Each row was made from one path, in order. Every step used is in the known rows, and no mark comes twice. Write each row's path.
Known rows:
C-E-H-U-F: [ 181 -141    0  302   -6   92  -93  175  -51 -134  -27  -65  -74   18
 -239   29 -443   19    8 -212    0 -315  238   64  244  -58 -262 -155
   73  -85  140  -76  161  -26  120  379  214  168 -182  -67 -305  107
  164   24  440 -165]
M-J-U-F-H-C-T: [ 109 -137 -457  257  -78   94  -87  -11 -327   58   89   89  -13  230
   34  388  -28  -23 -274 -288 -182 -172 -135 -326  595 -218 -208   84
   52  191 -244    6   56   49  209  108  215   43 -136   32 -385 -122
  148 -140  184 -174]
G-C-T-H-U-E-M: [ 221  -77 -352  236 -165  -53   16  198  363   62   -2  151  -52  179
 -103  123 -493  -57  -24 -137 -279 -173  507 -484  226 -253   -9  -57
  144 -299   67   81  124  124  244  194   67  101  -84   50 -300 -191
  199 -138  703 -115]
F-C-H-U-Z-T-G: [ 173 -138 -270  149 -129 -144   72  258  183  -35   95  187  -88  220
   21  174 -102   70  -64    2 -209 -215   42 -437  414  -53  -14   34
  156 -318  -83  -14   54  176  271  430  106   56  109   36 -445   13
   86 -212  655 -128]
H-U-E-M-J: [ 168 -118   -9  218 -190   96   18   56  522  105  146  117   34  173
 -179   -9   29  -48 -122  113  -59 -206  595  113  226 -177  -81  -98
  147  -85  -94  -77   73   94  196  269  376  132  -87  -51 -169  -11
  181 -114  253   52]
Z-U-F-H: [ 101 -214 -115   94   28  201   28  216  -37   23   69   27   12  436
  -34 -173  -44   60 -156  147 -129 -363    9  271  571  111 -207  -59
   75   56  -21   28   28 -109  231  191  154  221  -45  -20   -7  301
   69 -256  367   40]
H-U-Z-T-E-M-J-C: [ 101 -133 -128  226 -348  106   60  318    0  -57  181  142   19  169
  -51  245 -190  -61  -11 -612 -208 -223  385 -147   -1 -169  -46  -45
  111 -168 -256 -118  154 -188  195  408  258   20 -195   49 -235 -170
  138 -124  394  -65]
J-M-F-U-E-H-C: [  61 -143 -373  215  -13   23 -118   99 -153    6   90  -53    4  249
  -77  -24  -36   44 -261  -21 -197 -374  423 -261  246  -50  -63   79
   56   51   18   76   62  118  105  452   -5  119  157   72 -156  264
  156 -161  578 -144]
M-U-E-H: [ -31 -213   23    0 -117  156 -252  130 -180   82  -55  107   -6   94
   28 -144 -324  -97  -30  165  110 -211  269 -153   90  -57 -110   68
  156 -201  110  257  -11  347  112  384  260  168  -42  108 -281  190
  170   97  161   44]
F-C-E-H-U: [ 169 -126 -141  209  -16 -126   50   44   80  -82   40   12 -103  106
  -22  233 -269   -9  -31   90  -14 -286  105 -314  328  -88 -154    8
  175 -251  112   19  100   60  264  415   94   86   79   98 -411  -10
  209  -21  434 -212]
E-H-C-T-G: [ 147 -191 -116  239  -61   82 -131   92 -260  -31  179  226  -57 -106
 -116  286 -474  -57   32 -530 -326 -299  199 -612  489  -97 -156   60
  123 -260   41  172  189  240  -37  417  142  -31  -92   62 -304  156
   80   19  546 -128]
G-H-U-F-C-E-M-J: [ 388  -74 -353  355  -17  -20   10  311  257   14   32   54  -50  250
  -11  102 -139  -93 -127  139 -178 -207  352  116  150 -187 -190 -202
  160  -24  -46 -128   55 -110  337  285  114  140 -126  -56 -257  -19
  197 -115  557 -205]
J-T-E-M-U-Z-F-C-H: [  12  -50 -273  105 -383 -125 -129  379    6   36   77 -164  -39  222
 -107  208 -534   11 -262  529 -134 -259  307 -426  -76 -124   39  105
  140 -168 -146  209  -81 -178  179  328  101  156  -57    4 -349 -160
  129 -157  573 -272]
J-U-F-H-C-E-M-Z-T: [-178   20 -427  274 -130   61 -179  283 -216  -22  -35  257  -26  314
 -203  282 -170   58 -554 -344 -236 -343   53 -255  246 -123 -241   42
   98  161 -158  -30  -91  -76  147  224  112  137    8 -112 -313  104
  152 -144  406 -129]
E-M-U-F-H-C-T-G: [  21  -82 -308  267 -300  184 -103  385 -245   29  203  142  -11  253
 -282  325 -354   27 -468  100 -289 -228  299  -82  483 -129 -107   17
  229  -99  -81  102   50   78   83  218  215  129 -103  -63  115   19
  151  -67  543  -91]
E-M-J-U-Z-F: [ 147    0 -244  114  -49   77  -41  280 -218  136  237   62   22  122
 -107  369  -79 -236 -233 -181 -129 -198  240  -24 -140 -230  -74   10
   77    1 -383 -136   38  -87   53   30  191  200 -322   44  -24 -139
  199 -229   57  -92]
F-C-H-U: [ 221 -168 -194   85   56 -172   67   98  434  -10   58   34  -90  113
   68  124  -25   96  -77  331 -111 -229  124 -410  379  -75 -108  -54
  169 -184   -1   -7   86  198  237  360   58   86  163   71 -506  -16
  151 -156  631 -119]
E-M-J-T-C-H-U-Z: [ 226    5  -86  161 -358    0    6  395   52  122  229   -1   13  118
  -89  348 -195  -36 -206 -122 -319 -151  416 -217   47 -200  -33   13
   79  -83 -321  -22  222  -54  225  215  226  138 -259  100 -180 -188
  136 -170  624 -127]
Z-U-F-C-T-E: [  99 -143 -336  173 -183    1  132  188  187  -96  104 -102  -76  361
 -109 -101 -228   92  -38  -10 -123 -342  154  -41  737    3   -9   79
  114   -9   33   30  130 -152  164  250  150  173  -58   21 -186   64
  122 -197  506  -83]
F-H-U-Z-T-C: [  64 -158  -69  178 -228   82   61  277 -190  -27    8  167   33  281
   94  189 -158   41 -225  -25  -64 -196  -66 -199  443   22 -201  -80
  132 -140 -136    7   75 -112  457  302  183  -21  -11  247  -10   51
   25 -284  539  -93]
F-U-Z-T-E-M: [ -52  -51 -233   86 -151   26   88  311 -134   14  216 -117    1  240
  -61  220 -273   -2 -111   -9   92 -191  280   71   49    9 -139   32
  139 -195 -164   61   88  -42  186  256   34   25 -331   51   65    4
  157 -124  436   -8]
F-H-U-Z-T-G-C: [ 147 -179 -139  228 -110  103   30  221 -169    4   39  288   31  430
  147  158 -166   -2 -286  -39 -266 -204  -57 -206  460  -44 -169  -75
  184 -274 -112   -2  -13  -73  405  377  150   10   33   53    6  136
   25 -288  440 -142]
H-U-Z-T: [  66 -166  -90   77  -68  142  110  142   86  -10  109  210  -13   52
  -57   75  -63   83   52 -170 -109 -162  246   20   73   -6 -128   -1
  161 -192 -137  -76  122  -48  221  356  226   32  -86   22  -43   -8
   16 -110  578    4]
U-F-C-E: [ 148  -60 -490  226  -57   -8   45   90    1   14    2 -130 -133  315
 -155  148 -139  124  -16  295    6 -268 -203  -20  432  -32 -130   93
   39  -10    3 -174  -58   21  178  189   61  114  -83  -77 -297  -29
  161  -71  319 -147]
Z-F-U-E-H-C-T: [  32 -239 -344  255    0   96 -159  -44  250   79  217  -42   18  117
  -32   13 -252  -79 -163  464  208 -239  428 -274  172  -81 -267 -104
   56 -142  -29  183 -122   22   87  220  171   40  -64    7 -216  107
  157 -299  653  -80]
G-H-C-E: [ 120 -142 -328  263  207 -140  -85  185   16    5   79    6  -64  -57
   69  131 -201  -40  114   70 -307 -189  215  -88  -32  -87 -248  -66
  113  -57  159   39    4  -20  173  254   27  -46 -102   34 -470   82
  147  114  458 -106]
U-Z-T-H-C-E-M: [ -67 -112 -304  209 -219   -5    4  495 -500   43   77  190  -71   65
 -249  407 -428 -106  166 -537 -187 -247  115  -56 -191  -51  -35   79
   41 -278  -88   -8   72   17  239  239   76   13 -281   73 -300  -96
  103    7  450   25]
H-C-T-E-M-F-U: [ -70 -106 -430  412 -207  -59   51  171  118  -92  239 -131  -48   47
 -189  291 -311   89 -289 -175 -243 -255  503 -437  401 -144 -121   61
  170  -10  -37   54  209  -64  -40  252  125 -102 -192   40 -237 -104
  164  -46  594 -213]
H-C-E-M-F-U: [-102 -102 -341  397    9  -46   10  166   31   -6  256 -109  -42   53
 -195  236  -95  104 -304    9 -239 -247  426  -62   70  -83 -245   23
  143   13    1  -62   89  -61   -4  261  110  -11 -128  -60 -230   54
  208   51  529 -130]
F-H-C-T: [  20 -208 -256  228  -34   48  -10   48 -141   16  134  108  -11  165
   36  460 -167   29 -223  261 -208 -252  -10 -359  584  -68 -242   -5
  130  -98   24  162   73   71  309  162  143 -110    4  148 -306  -40
   86 -131  392 -131]
T-E-M-U-Z: [ -23  -54  -69  141 -285  -54  -38  459 -289  -81   76 -215  -31  101
 -159  135 -523 -108 -108 -176  -64 -237  284    5   68 -128   51   17
  191 -122  -52  -17  125 -102    2  284  155  124 -352  117    9  -61
  191   44   38  -79]
T-C-H-U: [ 161  -81  -48  150 -144 -189   28  298  292  -90   46 -139  -41  -91
   17  -69 -215  163  -23 -268 -150 -121  154 -470  427  -18 -133 -103
   57  -21  -28  -54  216   36   90  261  122   50  -58  266 -257  -16
  104 -179  846  -43]
J-E-M-F-C-T-G-H-U-Z: [  87   48 -392  229 -151  -20 -124  316  204  -71  -38   77  -45  338
 -289   16 -224    0 -127   43 -551 -222  291 -162  -60 -128  -20  -26
  178 -230 -208  -74   11   95   61  128  145   84   64   71 -103  -68
   92 -132  533 -289]
C-E-M-J-T-H-U: [ 112  -35 -109  321 -194 -105   59  262   69  -10  156 -138  -25  124
 -322  386 -318  -80  -73 -149 -185 -204  443  130  -99 -165 -114  -55
  100 -122  -65   51  130 -163  260   90  204  151 -239  -58 -222 -403
  243  -33  342 -110]
M-E-H-U-Z-F-C: [ 179 -206  -49  277 -116  141  -54  138 -251  -62 -100   38  -63    9
   87  128 -309 -252 -224 -165 -175 -349  435 -275    0 -104 -112 -113
  155 -204  -48    3   -3 -167  118  487  170  122  -69   82 -146   84
  105 -121  347 -199]
G-H-U-F-C-T: [ 360 -111 -415  219   66   16   14  170  348  -44  -16  105  -63  154
  -13  -14 -198   60    3  273 -188 -182  279 -145  322 -100 -194 -150
  179  -60    9  -13   57  -14  322  271   56   73    0  -13 -235    6
   93 -138  808 -217]
T-H-C-E-M-Z-F-U: [-122 -207 -335  409   87 -209 -110  282 -158  -49  160 -101  -23   92
 -226  177 -348 -134  -81 -489 -199 -245  261 -122 -240 -106 -190 -162
   95 -147  -79   62  -77 -148   48  145  -85   53 -109   15  -50 -121
  190 -108  619   24]
M-Z-F-C-T-H-U: [  -9 -148 -373  290   67 -142   18  100  274 -124  107   36  -31  253
   40  112  -93 -188 -165 -342 -183 -229  189 -400 -147 -165  -51  -88
  142 -243 -236   -8  -40 -241   84   85   28   66   24  125   79 -350
   71 -424  541 -122]

Which path is each row?
[-120  -98 -328  300 -574   91   37  484  -11   67    9  212  -49  355
  -63  406 -401  -97 -440 -130   11 -365  264 -220  339  -49  -94   80
  169 -111  -32  169    0  -40  122  390  183   -3 -153    1 -274  -86
  176 -144  366   13] : Z-T-E-M-U-F-H-C
[  93  -58 -237  190 -181   63  -26  377 -509    2   64  226  -69  218
   22  237 -460 -128   91 -591 -256 -222  -38 -247   68  -62  -28  149
   50 -408  -46  -31   74   32  162  379  126   40 -288   39 -229   84
   64  -82  301 -132] : U-Z-T-G-C-E-H
[-144 -252 -140   93 -289  119 -156  358 -628   -8   16  177  -48   22
  125  150 -486  -93  -58 -407  -51 -198  132 -291   38  -64  -58  161
  202 -245  -12  201   98   86   90  566  183   20 -151  178 -245  114
   88  134  415  -32] : M-U-Z-T-E-H-C
[  63 -228 -258  269  -98  155    5  192  -92  -59  197   93    3  394
 -148  -67 -144  126 -201  -81 -362 -329   76   44  885   48 -151   -3
  107    7    2   83   62 -115  187  237  220  128    7  -65  -28  277
   34 -233  583  -36] : Z-U-F-H-C-T-G
[  67 -100 -316   81 -216  -23 -116  353 -662  -86   81   84  -46  205
   47  236 -442  -81 -115 -394 -343 -216  232 -162  162 -137  117  179
  148 -282  132  173  112    4  229  529   51  201   71  141  -42   30
  154  -27  599 -132] : J-M-U-Z-T-G-C-E-H
[  77 -120 -429  240 -119  105  -75   57  347   91  351 -149   70  299
  -40  181  -82 -148 -179  404  148 -194  495 -147  -69 -175 -196 -116
  -10 -110 -224   90 -130 -108  129  -20  207   83 -183    5 -198 -236
  264 -411  384  -75] : Z-F-U-E-M-J-C-T
[ -45   -6  -72  246 -395   18   40  234  632   27   83  242   25  216
 -151  -52  -46   -6 -252 -274 -126 -230  646 -183  132 -118  -35  -27
  151 -146 -110  -35   72   -9  154  321  317   75  -10   62  -64  -27
  127 -215  591   94] : H-U-E-M-Z-T-C
[ -50  -60 -408  479 -280  128  -88  384 -216   10   78  203  -36  524
 -192  323 -185  -22 -475 -271 -309 -373  -27  -30  435  -70 -184   -9
   62  -47 -120  -92  -89  -95  137  256  160   39 -126 -162  -97  101
   87 -225  358  -77] : U-F-H-C-E-M-Z-T-G
[  71 -213 -362  282  -22   90 -116  211 -541  -33  215   25   10  194
  -56  241 -274  -70  -73  105 -217 -189 -157 -185  274  -86 -100  -33
   39 -192 -191  -73  -80 -179  204  129  189  -14 -174   96    9   54
  -19 -307  341 -223] : U-Z-F-H-C-T-G
[-125 -176 -295  307   63   41 -210   22  180  -33  202   23   24  219
  102    9 -129 -190 -282 -187  -75 -264  425 -342 -114 -171 -192  -78
   80 -178 -154  102  -42  -86  -19  218  130   25 -106   56  -63   32
   94 -318  520  -74] : M-Z-F-U-E-H-C-T
[  63  -90 -469  229 -250  -91   72  216  240  -31  182 -112  -61  192
  -38  327 -355 -161 -295  479  118 -235  311 -384  162 -168    0   20
  186 -207  -85  108  -45 -197   79  103  149   95  -68  136  -93 -366
  212 -351  436 -223] : Z-F-C-T-E-M-U
[ 118 -109 -276  362   -6   13   27  253 -238 -121  -63   -7  -85  240
  -38   -5 -159    8 -186 -167 -134 -318   74 -344   61  -58 -114   51
  110 -117  -98 -207  138  -53  156  381  123   95  -71   99 -303   88
  109 -134  308 -413] : M-F-C-E-H-U-Z
[ -21 -144 -229  320  -66  -10 -141  229 -595   16  122   76   11  215
  -16  496 -166  -71 -356  -59 -253 -245  -60 -125  331 -194 -223  -30
  101   25 -105  -29   29  -63  371  228  192   22 -106  110 -378   84
  173  -31  129 -199] : F-H-C-E-M-J-U-Z
